Below is a small trained network, with its code and all its weights. Each question gives an input and a class and asks what happens when units are switched off, that is, made to give their printed mean instead of their output.

import numpy as np


def w(rows, s, z=0):
    codes = np.array(rows[::2]) - 128.0
    scale = np.full(codes.shape[1], s)
    scale[-1] = z or s
    return codes * scale


def f(y):
    return y / 2 * (1 + np.tanh(0.7978845608 * (y + 0.044715 * y**3)))


def log_softmax(a):
    a = a - a.max(-1, keepdims=True)
    return a - np.log(np.exp(a).sum(-1, keepdims=True))


def net(x, mask):
    res = np.array(x, float).reshape(1, 8) / 4 @ E
    y = f(res @ A[0][:, :-1].T + A[0][:, -1])
    res = res + np.where(mask, y, B[0][:, -1]) @ B[0][:, :-1]
    return log_softmax(res[-1] @ U[:, :-1].T + U[:, -1])


A, B = {}, {}
E = w([
[109,117,92,65,158,156,159,80,154,237],'x0',
[128,128,127,128,128,128,128,128,128,127],'x1',
[182,164,183,188,204,102,146,170,173,186],'x2',
[14,178,205,134,110,88,115,137,122,153],'x3',
[137,69,132,66,188,103,56,221,26,168],'x4',
[156,43,212,117,37,150,189,160,116,161],'x5',
[153,108,149,142,66,135,2,98,213,169],'x6',
[109,115,56,237,81,137,127,128,67,187],'x7',
],0.0088)
A[0] = w([
[251,84,73,114,138,144,142,127,146,113,68],'N1',
[156,127,175,176,97,122,104,170,106,48,134],'N2',
[47,139,186,130,104,120,127,139,121,158,84],'N3',
[67,162,171,127,148,122,108,142,135,140,74],'N4',
[195,130,208,185,155,126,170,177,153,190,117],'N5',
[154,101,156,126,86,139,12,108,191,168,18],'N6',
[152,133,193,24,158,127,128,126,188,79,46],'N7',
[162,66,194,116,51,135,188,155,120,150,76],'N8',
[127,148,130,159,91,137,204,71,205,97,24],'N9',
[122,114,87,213,94,131,129,131,89,190,79],'N10',
[107,134,127,114,175,132,243,146,72,104,2],'N11',
[142,82,146,80,164,122,69,190,62,159,33],'N12',
[102,192,62,138,212,122,68,102,144,106,43],'N13',
[117,147,105,88,152,128,131,104,152,197,139],'N14',
[122,93,123,81,115,144,174,103,137,199,100],'N15',
[95,84,113,60,35,142,132,106,91,89,112],'N16',
],0.021,0.008)
B[0] = w([
[112,147,128,151,103,112,166,2,112,134,219],'N1',
[139,117,116,187,152,129,113,136,152,19,215],'N2',
[131,140,120,141,102,124,157,19,107,133,204],'N3',
[131,138,115,145,119,126,148,44,120,128,184],'N4',
[125,66,139,94,185,115,116,109,196,185,249],'N5',
[132,191,130,89,118,90,235,193,149,111,228],'N6',
[116,73,115,213,102,155,139,182,75,192,239],'N7',
[117,102,122,43,78,153,101,138,60,77,242],'N8',
[131,225,131,114,145,139,41,144,115,159,225],'N9',
[120,91,124,205,106,154,142,184,79,188,210],'N10',
[138,184,129,104,105,89,228,189,158,116,221],'N11',
[130,225,131,122,136,148,43,138,123,155,232],'N12',
[126,57,143,40,113,144,102,125,115,117,221],'N13',
[137,117,125,178,149,120,106,137,150,45,193],'N14',
[140,112,125,164,142,130,102,136,139,27,198],'N15',
[132,68,144,112,195,110,125,105,204,200,216],'N16',
],0.027,0.021)
U = w([
[144,169,131,100,109,71,214,171,160,106,64],'0',
[137,212,128,128,153,138,58,125,127,142,12],'1',
[120,67,139,47,91,140,119,119,97,78,255],'2',
[115,85,109,209,114,143,154,162,94,162,161],'3',
[120,142,114,155,105,94,168,2,127,112,104],'4',
[134,73,149,111,213,95,130,109,215,154,181],'5',
[156,108,107,190,170,112,114,131,166,2,119],'6',
],0.0073,0.0041)

Each question gives the input, the list of numbers given to net, and the class t.
The units are the neurons (one row each of A and B). Each row of codes is followed by its name. A weight is (code - 128) times the scale printed after its matrix; where a second scale follows, it is the last column's (A, B and U).
mask holds one flag per neuron, in row order. A switched-off neuron (its flag False) gives its mean, the last column of its row in B, instead of its output. The means were averaged over made-up inputs and are rounded, as every weight is.
A unit's drop is (log p(t) with every unit on - log p(t) with that unit switched off) / (log p(t) with every unit on - log p(t) with every unit switched off).
The circuit of an input: a set's keep is (log p(t) with only the set's units on - log p(t) with every unit switched off) / (log p(t) with every unit on - log p(t) with every unit switched off). Starting from the 12 units with the biggest drops (on a tie, the unit counted first), units are removed one at a time, each time the one whose removal leaves the highest keep (on an exact tie, the one counted first), for as long as the keep stays at least 0.8.
units of the circuit, in order: the units of the circuit, biggest drop first
unit that matters most: the unit with the biggest drop
k most important neurons: the k neurons with the biggest drops, biggest first
drop of u: that unit's drop, to one decimal
input [1,2,1,-5,-3,8,-2,5], class 2: unit that matters most	N8
input [-5,-7,8,-7,-1,-7,-1,0], class 5: 3 most important neurons	(N8; N5; N13)
input [-6,0,8,7,5,5,0,7], class 5: 2 most important neurons	(N5; N7)
input [1,2,5,-1,-1,-7,-8,-7], class 0: 3 most important neurons	(N11; N8; N10)
input [3,-5,-7,4,-3,1,6,-1], class 5: 3 most important neurons	(N16; N11; N8)
input [-1,-5,8,5,-3,-6,5,6], class 5: 2 most important neurons	(N8; N7)
input [1,2,-4,8,5,-8,3,-7], class 2: 3 most important neurons	(N13; N1; N10)
input [6,1,-2,6,4,-5,1,-1], class 4: 3 most important neurons	(N8; N4; N2)
input [-6,6,-6,-6,-3,5,4,-6], class 3: 3 most important neurons	(N7; N5; N3)
input [2,0,-4,-6,0,-2,-6,2], class 0: 3 most important neurons	(N11; N3; N4)
input [5,-7,-6,2,-3,-2,-7,-6], class 0: 2 most important neurons	(N11; N5)
input [7,-1,1,-2,2,-7,3,6], class 2: 2 most important neurons	(N13; N2)
input [8,-1,-1,1,7,7,7,-7], class 6: 3 most important neurons	(N15; N14; N11)
input [-7,-4,-6,6,0,-4,1,2], class 6: units of the circuit, in order	(N2)
input [5,-1,8,7,-1,-1,-4,7], class 5: 4 most important neurons	(N5; N7; N1; N8)
input [-6,-6,7,-7,3,1,7,0], class 0: 4 most important neurons	(N6; N16; N3; N4)
input [3,3,-7,-2,8,-1,2,-7], class 1: drop of N12	5.0
input [1,7,-1,4,0,-3,7,0], class 0: drop of N6	1.9
input [5,-2,4,-4,-3,5,4,1], class 2: drop of N7	-0.1
input [-3,5,5,0,2,-1,-2,4], class 5: units of the circuit, in order	(N5)
input [-2,-5,1,6,-7,-8,5,-1], class 2: drop of N1	0.1
